Rows, each with roughly how far along a hidden order it lies (0 to 12)
In the rows, 100 means zero.
| 108 | 127 |  95 | 112 | 101 | 155 |  63 | 103 | 120 | 137 |  81 |  99 | 105 | 106 | 101 |  98 | 110 | 103 | 113 |  84 |  83 | 128 | 121 |  98 | 117 |  88 |  89 | 100 |  88 |  96 | 109 |  93 | 103 | 113 | 111 | 107 |  78 | 105 | 103 | 101 |  35 |  82 | 103 |  97 |  61 |  84 |
11
| 110 | 200 | 120 |  92 | 110 | 117 |  89 |  89 | 101 | 100 | 111 | 100 | 115 |  93 | 113 | 100 |  97 | 106 | 111 | 114 |  83 | 113 |  74 |  97 | 104 |  85 |  85 |  95 |  98 |  86 |  81 |  96 |  94 |  50 | 113 | 103 | 102 | 137 | 100 |  96 | 124 | 130 | 106 | 100 | 110 |  69 |
12
| 104 |  82 |  94 | 108 |  95 | 134 |  84 | 106 | 120 | 129 |  84 |  98 | 102 | 106 |  99 |  99 | 110 |  96 | 111 |  83 | 107 | 122 | 123 |  99 | 110 |  98 |  97 | 102 |  91 |  99 | 115 |  93 | 101 | 136 | 105 | 102 |  84 |  95 | 104 | 101 |  42 |  75 | 103 |  98 |  65 |  99 |
2
| 117 | 181 | 113 |  88 | 106 |  83 |  98 |  93 | 109 | 114 | 112 | 103 | 103 |  94 | 114 |  99 | 105 | 104 | 114 | 112 |  65 | 105 |  88 |  93 |  97 |  90 |  99 |  92 |  96 |  84 |  85 |  97 |  94 |  78 | 109 |  98 | 106 | 140 | 102 |  98 | 155 | 112 | 109 | 106 | 115 |  90 |
7
| 117 | 143 | 112 |  85 | 102 |  61 | 115 |  96 | 111 | 114 | 111 | 103 |  98 |  93 | 115 |  99 | 106 |  99 | 110 | 111 |  68 | 105 |  94 |  95 |  91 |  94 | 107 |  92 |  92 |  85 |  89 |  98 |  94 |  95 | 105 |  95 | 112 | 136 | 103 |  99 | 178 | 104 | 109 | 108 | 118 | 103 |
1
| 108 | 110 |  93 | 110 |  96 | 135 |  70 |  99 | 122 | 138 |  84 | 102 | 101 | 107 | 101 |  98 | 112 | 104 | 114 |  86 |  87 | 117 | 113 |  96 | 113 |  98 |  96 |  99 |  88 |  99 |  89 |  93 | 100 | 118 | 110 | 105 |  81 | 101 | 106 | 101 |  33 |  75 | 107 | 100 |  73 |  96 |
5
| 115 | 107 | 116 |  83 | 101 |  71 | 130 | 104 | 109 |  96 | 111 |  98 | 103 |  92 | 114 | 100 | 101 |  92 | 110 | 107 |  88 | 107 | 102 |  98 |  89 |  90 | 104 |  95 | 103 |  86 | 121 |  96 |  95 | 107 |  99 |  93 | 117 | 134 |  98 | 100 | 186 | 109 | 102 | 105 | 111 | 101 |
0
| 137 |  35 |  83 | 105 |  94 |  97 |  54 | 114 | 142 | 168 |  83 | 106 |  76 | 106 | 112 |  91 | 123 |  99 | 115 |  77 |  14 | 145 | 165 |  82 | 112 |  78 | 119 |  82 |  79 |  79 | 113 |  99 | 131 | 150 | 109 | 102 |  86 | 146 |  99 | 109 | 160 |  32 | 105 | 116 |  68 | 118 |
11
| 102 |  88 | 118 |  89 |  98 | 109 | 136 | 110 | 105 |  83 | 106 |  96 | 110 |  93 | 105 | 102 |  96 |  91 | 110 |  91 | 113 | 118 | 115 | 104 |  93 |  91 |  95 | 107 | 107 |  91 | 125 |  93 |  90 | 118 |  96 |  94 | 109 | 113 |  98 |  99 | 138 | 116 |  96 |  95 |  91 |  92 |
0
| 120 | 198 | 113 |  88 | 107 |  90 |  91 |  91 | 109 | 117 | 111 | 102 | 103 |  94 | 116 |  98 | 106 | 105 | 113 | 112 |  61 | 107 |  89 |  93 |  99 |  86 |  98 |  90 |  95 |  81 |  85 |  98 |  96 |  71 | 111 | 101 | 105 | 146 | 100 |  98 | 165 | 113 | 109 | 108 | 111 |  86 |
10
| 101 |  67 | 109 | 106 |  96 | 142 | 105 | 112 | 112 | 103 |  84 |  96 | 111 | 101 | 100 | 102 |  97 |  92 | 109 |  83 | 117 | 126 | 123 | 104 | 105 |  92 |  91 | 107 |  98 |  97 | 124 |  92 |  96 | 131 | 100 |  97 |  92 |  95 | 100 | 100 |  49 |  90 |  96 |  92 |  68 |  91 |
2
| 110 | 132 | 117 |  86 | 103 |  78 | 127 | 101 | 106 |  93 | 112 |  98 | 109 |  92 | 113 | 101 |  99 |  93 | 111 | 110 |  98 | 104 |  92 | 100 |  90 |  92 | 100 |  98 | 103 |  89 | 114 |  96 |  91 |  95 | 101 |  94 | 115 | 130 |  99 |  99 | 163 | 116 | 103 | 102 | 109 |  95 |
0
| 108 | 104 |  91 | 109 |  95 | 132 |  70 | 102 | 123 | 140 |  83 | 102 |  99 | 106 | 101 |  98 | 112 | 102 | 113 |  84 |  88 | 123 | 122 |  96 | 113 |  96 |  98 |  98 |  88 |  97 |  98 |  93 | 104 | 124 | 108 | 105 |  82 | 101 | 105 | 102 |  51 |  68 | 107 | 100 |  66 |  99 |
5
| 113 | 151 |  93 | 111 |  98 | 125 |  60 |  94 | 121 | 146 |  85 | 103 |  99 | 104 | 103 |  98 | 114 | 107 | 115 |  93 |  68 | 113 | 105 |  93 | 113 |  95 |  97 |  94 |  85 |  94 |  82 |  96 | 102 | 101 | 113 | 105 |  80 | 112 | 106 | 101 |  52 |  75 | 112 | 104 |  81 |  95 |
7
